Here are made-up elements, facts about them, and rows of numbers that follow some of those facts. Name the element behind each unnamed row.

Some facts about the elements:
j480 | γ 856 | σ j191, j534 | χ a
j580 | γ 856 | χ d
j733 | ε j413 | γ 856 | χ c
j715 | ε j889 | γ 835 | χ d
j572 | ε j279 | γ 878 | σ j647, j593, j300, j532 | χ b
j789 | γ 835 | χ b
j759 | γ 856 | χ b
j920 | ε j626 | γ 856 | σ j621, j989, j300, j335 | χ d
j534 | ε j334 | γ 856 | χ c
j538 | ε j52 | γ 878 | χ a
j500 | γ 408 | σ j128, j413, j25, j831 | χ d
j946 | ε j715 | γ 408 | σ j387, j840, j160 | χ d
j664 | ε j611 | γ 856 | χ d
j379 | γ 835 | χ b
j706 | ε j905 | γ 856 | χ d
j390 | ε j850 | γ 878 | χ c
j973 | ε j69 | γ 856 | χ d
j385 | ε j891 | γ 878 | χ d
j78 | ε j292 | γ 408 | σ j855, j886, j158 | χ b
j886 | γ 856 | χ b
j813 | ε j689 | γ 856 | χ c
j77 | γ 408 | σ j601, j593 | χ d
j25 | ε j667 | γ 856 | χ b
j292 | ε j385 | γ 856 | χ b
j807 | γ 856 | σ j562, j16, j891 | χ b
j617 | ε j840 | γ 459 | χ a
j52 | ε j459 | γ 878 | σ j379, j749, j534, j295 | χ c
j533 | γ 878 | χ a
j295 | γ 856 | χ c
j610 | γ 878 | χ a
j606 | γ 856 | χ a
j16 | γ 856 | χ d
j873 | γ 856 | χ a
j611 | ε j10 | γ 856 | χ c
j633 | ε j640 | γ 856 | χ b
j334 | ε j335 | γ 408 | χ a
j532 | γ 856 | χ d
j387 | ε j789 | γ 408 | χ c
j808 | ε j161 | γ 856 | χ b
j648 | γ 459 | χ a
j725 | γ 878 | χ b
j525 | γ 408 | σ j647, j861, j534, j157 | χ c
j110 | ε j634 | γ 408 | χ d
j830 | γ 856 | χ c
j798 | ε j647 | γ 878 | σ j334, j638, j534, j750, j300, j610, j210, j873 | χ d
j989 | γ 856 | χ b
j362 | ε j114 | γ 856 | χ c
j840 | ε j593 | γ 878 | χ a
j18 | ε j532 | γ 878 | χ c
j855 | γ 835 | χ b
j354 | ε j859 | γ 459 | χ c
j625 | γ 878 | χ c
j47 | ε j110 | γ 856 | χ d
j158 | γ 878 | χ d
j66 | ε j78 | γ 408 | χ c
j556 | ε j764 | γ 835 | χ c
j603 | ε j545 | γ 408 | σ j629, j471, j855, j459, j850, j463 | χ a
j727 | γ 878 | σ j556, j219, j413, j891 | χ d
j463 | ε j515 | γ 856 | χ a
j861 | ε j471 | γ 856 | χ d
j21 | γ 878 | χ a
j626 | γ 878 | σ j471, j211 | χ c
j889 | ε j633 | γ 878 | σ j515, j362, j749 | χ b
j629 | γ 878 | χ b
j962 | γ 459 | χ b
j562 | γ 835 | χ b
j689 | γ 856 | χ a
j219 | γ 408 | χ d
j621 | γ 408 | χ a
j906 | ε j768 | γ 856 | χ a
j335 | ε j463 | γ 856 | χ b
j315 | γ 856 | σ j742, j789, j813, j292 | χ c
j786 | γ 856 | σ j124, j229, j830, j621, j759 | χ c
j820 | γ 408 | χ c
j128 | ε j603 | γ 878 | χ c
j304 | γ 835 | χ a
j406 | γ 459 | χ c
j249 | γ 408 | χ a
j634 | ε j896 | γ 408 | χ c
j210 | ε j861 | γ 856 | χ c
j593 | ε j906 | γ 835 | χ d
j638 | ε j500 | γ 856 | χ c
j300 | ε j706 | γ 878 | χ a
j521 | γ 835 | χ a
j191 | ε j315 | γ 856 | χ d
j220 | ε j379 | γ 408 | χ d
j768 | ε j831 | γ 856 | χ b
j750 | γ 856 | χ a
j742 | γ 408 | χ d
j647 | γ 856 | χ c
j631 | ε j544 | γ 856 | σ j110, j715, j284, j962, j545, j789, j648, j335 | χ d
j601 | γ 878 | χ b
j160 | ε j973 | γ 408 | χ c
j588 | ε j136 | γ 835 | χ a
j124 | γ 408 | χ a
j471 | ε j525 | γ 835 | χ b
j738 | ε j621 | γ 878 | χ b
j484 | ε j588 | γ 835 | χ b
j602 | γ 856 | σ j740, j906, j689, j300, j575, j114 | χ a
j831 | γ 856 | χ b
j852 | γ 856 | χ c
j687 | ε j705 | γ 878 | χ a
j723 | ε j390 | γ 408 | σ j580, j687, j789, j610 | χ b
j157 | ε j487 | γ 459 | χ c
j509 | γ 459 | χ c
j878 | γ 856 | σ j580, j515, j749 | χ a
j590 | ε j124 | γ 856 | σ j962, j859, j533, j725, j211 | χ a
j161 | γ 856 | σ j621, j259, j625 | χ b
j113 | ε j484 | γ 856 | χ d
j806 | γ 835 | χ d
j505 | γ 835 | σ j601, j249, j18, j973 | χ a
j356 | ε j128 | γ 459 | σ j249, j158 | χ a
j749 | γ 856 | χ c
j136 | ε j284 | γ 459 | σ j647, j582, j21, j355, j648 | χ b
j459 | ε j113 | γ 856 | χ b
j515 | ε j158 | γ 856 | χ b
j413 | ε j304 | γ 835 | χ d
j575 | γ 878 | χ a
j544 | ε j969 | γ 408 | χ a
j850 | ε j687 | γ 856 | χ a
j896 | ε j229 | γ 408 | χ c
j969 | ε j427 | γ 408 | χ b
j487 | ε j808 | γ 459 | σ j667 | χ d
j545 | γ 459 | χ b
j10 | γ 835 | χ a
j916 | ε j210 | γ 408 | σ j611, j509, j335 | χ a
j211 | γ 856 | χ a
j355 | γ 856 | χ a
j279 | ε j629 | γ 878 | χ d
j259 | ε j505 | γ 878 | χ d
j974 | ε j18 | γ 408 | σ j69, j459, j66, j295, j820 | χ d
j427 | γ 856 | σ j891 | χ a
j925 | ε j533 | γ 408 | σ j640 | χ d
j905 | ε j259 | γ 459 | σ j764, j633, j588, j484, j733 | χ b
j890 | ε j356 | γ 856 | χ b
j705 | γ 835 | σ j640, j534, j852 | χ a
j114 | ε j355 | γ 878 | χ b
j584 | γ 856 | σ j764, j521, j725 | χ c
j764 | ε j362 | γ 856 | χ d
j891 | ε j406 | γ 835 | χ c
j740 | γ 459 | χ d
j284 | ε j211 | γ 856 | χ a
j859 | ε j66 | γ 408 | χ d
j667 | ε j727 | γ 856 | χ a
j582 | ε j606 | γ 878 | χ c
j640 | ε j580 | γ 856 | χ c
j229 | ε j575 | γ 878 | χ b
j69 | ε j806 | γ 878 | χ b

Named rows:
j78: [-42 -41  67   4 -34   6  39 -17  30 -17  67 -42  51  13  26  16  56  29
 -36 -12 -31 -24 -15  -1   9 -12  29  -2]
j533: [-25 -37  52 -32  11 -19  35  10  24 -12  24 -17  32  -7  43 -22  27   1
 -11  19 -55 -24 -15 -11  19   3   9 -12]
j219: [-20 -32  91 -38  12 -10  20   1  17  18  45   5  51  -3  37 -10   3  20
  -1  18 -19  18  24  16  -4 -22  -1  15]
j110: [-27 -22  49 -26  12  13  37  18   8 -17  85 -18  37 -30  12  -5  10  -7
 -11  20 -15  17  16  14   9 -22 -11  12]
j873: [ -4 -19  39 -34   2   5  29  -2  21  -1   8  -6  22  21  20 -11  28  12
 -10  23 -54 -17  -9  -6  11  -9   1 -30]
j521: [ -6 -41  49 -27   7 -21  50  -5  21 -15  27 -16  28   8  34 -15  31   4
   1  20 -63  -9   1 -13  10   2  13 -15]
j582: [-25 -11  49 -28  -4  12  38  17  13 -21  65  -9  36 -19  15 -12  21  16
 -23  20 -27  12   7   5   5 -17  -9   3]
j925: [-31  -9  68 -30 -13   8  26   5   8  -8  76 -20  47  -7   6  15  18  20
  -5  14 -14  13  15  31   4 -26  -4   7]
j905: [-24 -25  47 -16  -4  -9  41  -2   7 -25  66 -72  46  18  25   9  42  19
  -8  -5 -54  10 -11 -25  14 -24   7 -14]
j906: [ -2 -12  30 -20  10  13  27   6  14 -31  42 -20  29   5  11  -1  43  14
 -23  12 -38   8  -1 -20   1 -17  -1 -36]
j706: [-24 -15  51 -21  -3   5  32  19   8 -17  69 -21  31   8   4   1  18  16
  -1  11 -27  35  19  10 -14 -28 -11  12]
j705: [-10 -18  60 -42 -16  -8  42 -14  14   0  21 -24  37  21  27   8  35  18
   7  18 -65 -17  -4   6  15  -8  10 -33]
j500: [-25 -28 101 -47   4 -15  26   6   3  20  55 -17  53   9  37  -5  11  21
   6   4 -24   9  12  28   5 -19  -2  13]
j284: [ -9 -22  19 -19   0  -2  35  16  11 -30  48 -35  11  -4   2 -29  43  22
 -19  23 -41  -7  -3 -13  18  -7   8 -15]
j471: [-34 -34  36   1   0  -5  49 -24  31 -35  54 -37  31   0  21   6  24   6
 -10  14 -34  13  -2 -32   5 -18  15 -19]
j114: [-22 -11  35 -11   5  10  23 -14  17  -9  52 -30  44  -8  18   0  31  27
 -35  18 -34   1 -14 -27  14 -21  -1 -26]
j355: [ -8 -23  40 -28  12  -5  34   7  21  -3  17 -13  18  14  31 -18  30   6
 -11  18 -55 -16  -9  -8   9  -9   5 -21]
j379: [-24 -25  45 -18  -3  -3  47 -35  27   8  19 -17  32  19  24   5  12  14
  -3  24 -46 -12 -10 -16  15 -19   6 -26]
j18: [-29 -16  64 -29  -2  10  29  13  15 -29  57 -10  50 -12  14  -3  27  24
 -21  17 -24  25   6  -5  -7 -14   0   2]
j16: [-19 -25  73 -29  11 -15  24  17  10  18  31  -1  29  25  24 -14   7  20
   8  18 -28  29  17   8 -15 -20 -12  19]

Name these rows:
No name comes twice in this set of rows, the named rows included.
[-39 -21  72 -36   4  -9  27   3  19   2  33   2  40   3  32 -10  -9   9
   5  26 -27  16   4   9  -3 -12 -13  23] | j158
[ -9 -26  42 -23  15  -4  42   7  18  -7  26 -14  27   7  27 -23  24   1
  -8  32 -70 -22 -10 -16  16  -1   3 -10] | j648
[-28 -15  46 -25 -11   8  38 -13  10 -11  66 -56  45  -4  17  12  39  20
 -23   4 -30 -21  -9   0  31 -19   8 -33] | j723
[ -8 -23  37 -19   6  -1  24   7  21 -41  44 -25  28   8  10  -8  48  18
 -16   8 -44  12  -1 -17  -1 -14   6 -26] | j667
[-26 -30  64 -44  -2 -21  45  25  10   5  37 -35  30  22  24 -15  22   5
  14   6 -45   1   6  17   2 -11  -6  13] | j584
[-20 -40  31  -2  -4 -20  37 -23   8 -24  55 -44  12  -2   5 -23  33  51
  -4  28 -27  10   3 -34  29 -16  29 -13] | j484
[ -8 -43  61 -15  17 -17  38 -26  25  16  27 -21  36  16  39  -3  24  20
  -8  10 -47   0   7 -31   8 -18  13 -21] | j562
[-21 -28  37 -26  -7 -11  42  17  14 -36  60 -60  29  15  18  -3  58   7
  -9  -3 -49  -1  -8   2  14  -5   9 -14] | j590
[-37 -28  73 -40  -8  -1  36  -6  27  -6  27   4  38  -8  29  -3   6   7
   5  26 -25  -2  11  14   5  -8   6   5] | j820
[-15 -32  52 -19  23 -17  27 -15  26  14  18 -25  29  27  38 -11  24  21
 -13   4 -40   7  -8 -30   0 -23   2 -17] | j831
[-32 -17  76 -33  -8   2  28  10   0 -11  81 -29  50  -9  16   8  18  18
  -3  10 -17  20  18  26   1 -24  -2   8] | j946
[-12 -13  66 -31   5  -1  38   9   5  20  37   2  39  12  20 -11  -6  15
  -2  37 -47  13  14  11  -2 -25 -15  21] | j740
[-35 -23  73  -2 -26  19  36  14  14  -6  79 -11  47   1  14   0  28  26
 -35  12 -26  13   7  18 -11 -16   2  36] | j385
[-26 -24  47 -12   8  -1  33  26  16 -23  73 -18  24  -1   7  -3  13   3
  -3  14 -21  37  15   5 -10 -26  -9  25] | j764
[-31   9  66 -34 -24  15  32  14  -8  -1  76 -36  47   1   8  20  21  26
  -6  16 -27  10   3  34  13 -28 -20   3] | j798

Now the same elements, written a new way:
Some rows with their names:
j161: [-20   6 -14  -6 -28 -20  15   2  -8   7   5 -10   5   4   2  -5  15  12
   8  38  12  23  -2 -22  -2 -38]
j808: [ -1   2  -2  -2   6   3   2  -6  -8  -2  -1 -13  -1   8   7 -22  11   8
   4   8  11  16   8  -2  -1 -34]
j742: [ -1 -72   7  14  -1   9  -5   0  -8  10  -3 -16  10   2  -4  16   0  12
  -1  -6  -5  22  21  27  -8  42]
j572: [  1  32 -11 -14 -31  -7 -13  32   2  19 -29   3 -20   1 -14 -36   9  17
   6   0  -5  21   2  -6   4  15]
j525: [ -19   16  -19   13  -28  -22    6   19   10   12   27  -15   -5   39
    1  -23   48   18    7   12   -3   16   -7   11   -9 -105]
j969: [ 11   2   3  -3  -8  -3   1   0  -9  -2  -5 -18  -3  13   4 -23   0  11
   8  16   9  14  12  12  -4 -29]
j484: [  3  37   7   3   3 -20   2   5 -18   7 -17 -11   1  12   9 -13 -38  11
   3  -5   1  17   8  22  -7 -52]
j601: [  2  25  -4  -4  -6 -23  -2  13 -12   8 -16  -7  -4   0   2 -13 -13  14
   6   9   7  23   8   6  -7 -36]
j77: [-23 -73  -5   6 -30   1   1   9  -7  22  -5  -8   4  -2 -10  16   9  17
  -3  13  -3  26  14   5  -2  49]
j52: [  5  31 -15  12  13 -47   9  37   5  18  12   0   1  45  10 -42  10  19
  -2  16  -3  11  14  20 -11 -39]
j16: [ -8 -59  -2  20   7  26  -4  -5  -9  10  -1 -15  13   1  -3  24 -14  13
  -7  -6  -7  21  15  20  -9  68]
j617: [ 12 -16  15   1   2  20 -10   6  -8  11 -17  -9  -4   9  -4 -13  -7   7
   2 -18  -5  11  12  15   2  46]
j889: [ 20  24  -2  -3  22 -55  15  42  -7  16   5   3  18  17  11 -26 -21  13
   1  61   7  11  26   9  -4  30]
j66: [  6  11   0  -2 -11  -9  -3  -5  -9   0   9 -16   0  22   9 -20  13  17
   7  -9  10  16  14   4  -5 -61]
j974: [ -6 -81 -10   2  22  15 -11   5   5  26   0  -2   2  -6  -7  -4  27   9
  -9 -10   4  16  24  17  -6  75]
j820: [  9  15   7  -4 -13  -5  -5   5  -7  -2   8 -17   0  22   5 -19   5  17
  10  -6   3  14  14   1  -5 -32]
j158: [-11 -42   2  16   0  -9  -4  16  -8  16   0 -11  17 -26  -5  48  -4  14
   2  19 -11  34  14  18 -19  18]
j385: [ -8 -45   0  20  13  -6  -6   3 -13  20 -12  -9   8  -8   3  16  -5  13
  -6 -21  -4  30  25  30 -17  24]
j220: [  1 -70   0   9  12  24 -12  -3  -5  17  -9 -11  -1  -1  -4   1   0  11
  -8 -23  -2  18  30  28  -4  64]
j740: [-12 -58  12  14  -4   7  -6  -4 -12  14  -6 -14   9  -2  -2  26  -8   9
  -3 -14  -9  23  18  31  -6  45]

Which element is each row?
No name comes twice in this set of rows, the named rows included.
[-12 -73  -4   0 -15   3  -5   7  -9  23 -14   0   3   3  -6   4   3  14
 -11 -10  -4  20  25   2   8 100] | j631
[ 18  17   9 -11 -14  13 -18   8  -5   0   0 -12  -9  24  -1 -30   5  17
   8 -21   1   9  17   0   4  -9] | j160
[  6 -62  10  12   3  23 -18   6  -7  10 -13  -9   0   7  -7  10 -14  12
  -6 -28 -18  19  21  26   4  88] | j664
[  4  -1   2   2 -28  -2 -10  21 -12  19 -37  -1 -13   6  -8 -17 -11  16
   0 -17 -10  22  13  21  -1  21] | j300
[  1   5  -1 -11 -21  -3  -1   5  -8   0  -5 -10  -4   4  -2 -16   7   8
   9  16   5  18   5 -14   5 -10] | j335
[  9  26  13  -4 -23   1 -10   9  -9  -5   3 -12   2  23   2  -8   2  18
  12 -13  -5  13   5  -5   1 -11] | j611
[  1  66 -15   0  28  21   1 -13  -7  18   4 -12   8  19   3  14 -82  26
  -8  -9  18  11   1  -5 -21  -8] | j891
[ -9 -27  -5   3 -28  -6   7   5  -7  13 -13  -8  -3   9  -5   3  18  10
   0  15  -3  20   5  -7   0  11] | j602
[  3 -21  10  12 -17  -1   7   1 -13   1   2 -18   7   2   2  14   9  10
   8  24   2  22   5   9 -14 -28] | j124
[ -6 -18 -21  25   3  -3  10  18  13  16   1  -8  -9  31  -3 -23  38   7
  -5   4 -10  12  -3  25  -4 -16] | j480
[  1  18 -11   1   8 -24   1  -5 -11   6 -14  -9  -4   1  10 -20   5  10
   0   2  17  23  16   8 -14 -74] | j114
[-16  13  -2   2 -28 -15  11   4  -9  12 -11 -11  -4  24   1 -20 -18  13
   5  14   4  14   3   6   5 -37] | j136
[  1   6   0  -4  13 -18   0  -2 -11   0  14  -7   8  22  17 -19  22  11
   2  -8  16  12  20 -11  -4 -38] | j362
[-14  19  -4  -2 -11  -7  -6   1   1  -2  23 -14   1   3   4  -5  45  11
  13   2   1  19  -9 -15  -7 -75] | j647
[-16 -35  13  12 -12   2 -15  12  -8  25 -18  -7   7 -15  -7  30 -14  12
   1 -14 -17  26  12  28  -6  40] | j593

